Here is a tiny trained network, its code and every weight. The questions are about switching its units off for an input and a class, where a switched-off unit gives its printed mean instead of its output.

import numpy as np


def w(rows, s, z=0):
    codes = np.array(rows[::2]) - 128.0
    scale = np.full(codes.shape[1], s)
    scale[-1] = z or s
    return codes * scale


def f(y):
    return np.maximum(y, 0)


def log_softmax(a):
    a = a - a.max(-1, keepdims=True)
    return a - np.log(np.exp(a).sum(-1, keepdims=True))


def net(x, mask):
    res = np.array(x, float).reshape(1, 5) / 4 @ E
    y = f(res @ A[0][:, :-1].T + A[0][:, -1])
    res = res + np.where(mask, y, B[0][:, -1]) @ B[0][:, :-1]
    return log_softmax(res[-1] @ U[:, :-1].T + U[:, -1])


A, B = {}, {}
E = w([
[178,88,48,29,212,136,61],'x0',
[186,47,47,201,160,86,254],'x1',
[229,145,132,65,34,42,134],'x2',
[128,126,129,128,129,128,128],'x3',
[82,247,73,118,175,52,164],'x4',
],0.0066)
A[0] = w([
[207,155,126,80,44,56,125,109],'neuron 1',
[158,52,171,138,90,170,118,156],'neuron 2',
[108,154,190,176,78,122,161,104],'neuron 3',
[86,227,101,119,153,98,147,175],'neuron 4',
[199,100,67,150,104,82,180,45],'neuron 5',
[121,125,109,72,152,135,73,110],'neuron 6',
[102,159,192,193,65,126,145,96],'neuron 7',
[161,111,93,73,159,147,102,99],'neuron 8',
[75,99,109,167,172,194,125,105],'neuron 9',
[141,66,143,127,100,162,106,89],'neuron 10',
[58,155,118,170,203,192,107,66],'neuron 11',
[105,217,85,115,158,57,163,106],'neuron 12',
[74,223,230,56,93,170,1,2],'neuron 13',
[80,142,176,178,55,114,166,68],'neuron 14',
[153,99,75,79,166,132,89,112],'neuron 15',
[197,147,142,90,77,79,128,91],'neuron 16',
[150,63,163,132,95,171,110,30],'neuron 17',
[151,97,83,88,171,119,88,86],'neuron 18',
[124,88,83,191,182,150,173,96],'neuron 19',
[144,68,162,127,96,168,110,65],'neuron 20',
],0.0077,0.00095)
B[0] = w([
[51,148,189,38,61,226,137,203],'neuron 1',
[102,107,56,171,101,80,51,186],'neuron 2',
[191,202,85,174,197,193,139,172],'neuron 3',
[83,87,52,163,72,77,25,188],'neuron 4',
[139,65,207,107,115,96,197,186],'neuron 5',
[188,181,125,171,191,139,180,177],'neuron 6',
[191,205,81,180,201,186,151,178],'neuron 7',
[175,211,92,165,192,187,145,174],'neuron 8',
[70,117,196,52,67,167,144,178],'neuron 9',
[107,113,63,160,99,99,73,167],'neuron 10',
[51,110,199,46,60,187,121,189],'neuron 11',
[69,88,40,149,63,79,34,190],'neuron 12',
[199,37,207,171,167,2,235,255],'neuron 13',
[183,216,74,190,198,200,150,175],'neuron 14',
[192,215,109,174,184,185,160,181],'neuron 15',
[52,148,177,54,75,204,127,183],'neuron 16',
[81,95,35,176,79,87,49,173],'neuron 17',
[193,193,102,181,192,188,163,175],'neuron 18',
[133,62,199,88,105,99,196,182],'neuron 19',
[84,110,54,158,89,99,44,171],'neuron 20',
],0.0061,0.0094)
U = w([
[185,214,84,169,203,197,144,85],'0',
[161,64,196,134,151,24,198,253],'1',
[82,112,30,149,94,72,7,56],'2',
[63,142,203,43,89,218,123,44],'3',
],0.013,0.0031)

Each question gives the input, the list of numbers given to net, and the class t.
The units are the neurons (one row each of A and B). Each row of codes is followed by its name. A weight is (code - 128) times the scale printed after its matrix; where a second scale follows, it is the last column's (A, B and U).
mask holds one flag per neuron, in row order. A switched-off neuron (its flag False) gives its mean, the last column of its row in B, instead of its output. The means were averaged over made-up inputs and are rounded, as every weight is.
A unit's drop is (log p(t) with every unit on - log p(t) with that unit switched off) / (log p(t) with every unit on - log p(t) with every unit switched off).
The circuit of an input: a set's keep is (log p(t) with only the set's units on - log p(t) with every unit switched off) / (log p(t) with every unit on - log p(t) with every unit switched off). Starting from the 12 units with the biggest drops (on a tie, the unit counted first), units are removed one at a time, each time the one whose removal leaves the highest keep (on an exact tie, the one counted first), for as long as the keep stays at least 0.8.
circuit, biggest first: the units of the circuit, biggest drop first
most important unit: the unit with the biggest drop
k most important neurons: the k neurons with the biggest drops, biggest first
drop when u is switched off: that unit's drop, to one decimal
input [3,0,3,-1,-2], class 0: circuit, biggest first => neuron 11; neuron 13; neuron 12
input [3,7,8,-5,-2], class 3: circuit, biggest first => neuron 1; neuron 13
input [5,4,5,4,8], class 2: circuit, biggest first => neuron 12
input [4,3,6,-8,4], class 3: circuit, biggest first => neuron 1; neuron 16
input [1,7,-8,4,5], class 3: circuit, biggest first => neuron 11; neuron 9
input [2,3,-7,3,-6], class 3: 2 most important neurons => neuron 9; neuron 11
input [4,-7,-7,-6,-1], class 1: 4 most important neurons => neuron 13; neuron 1; neuron 16; neuron 6
input [2,3,-2,-4,5], class 2: 2 most important neurons => neuron 13; neuron 12
input [2,1,-4,8,-4], class 2: 2 most important neurons => neuron 1; neuron 13
input [3,1,-5,-5,1], class 3: 3 most important neurons => neuron 13; neuron 11; neuron 9
input [7,-6,6,-3,-1], class 0: circuit, biggest first => neuron 15; neuron 6
input [4,7,-7,4,5], class 1: 2 most important neurons => neuron 19; neuron 1
input [5,2,-7,-7,-7], class 2: 2 most important neurons => neuron 17; neuron 2
input [-8,-1,8,5,6], class 0: 3 most important neurons => neuron 14; neuron 7; neuron 3
input [5,5,-4,6,6], class 2: 2 most important neurons => neuron 13; neuron 12
input [7,1,-8,8,0], class 3: most important unit => neuron 11
input [6,6,1,-1,-5], class 0: 2 most important neurons => neuron 13; neuron 15
input [-2,-8,0,-1,0], class 1: drop when neuron 13 is switched off => 0.6
input [-3,-8,-8,1,8], class 1: drop when neuron 1 is switched off => 0.2
input [0,3,-7,0,-5], class 3: most important unit => neuron 9
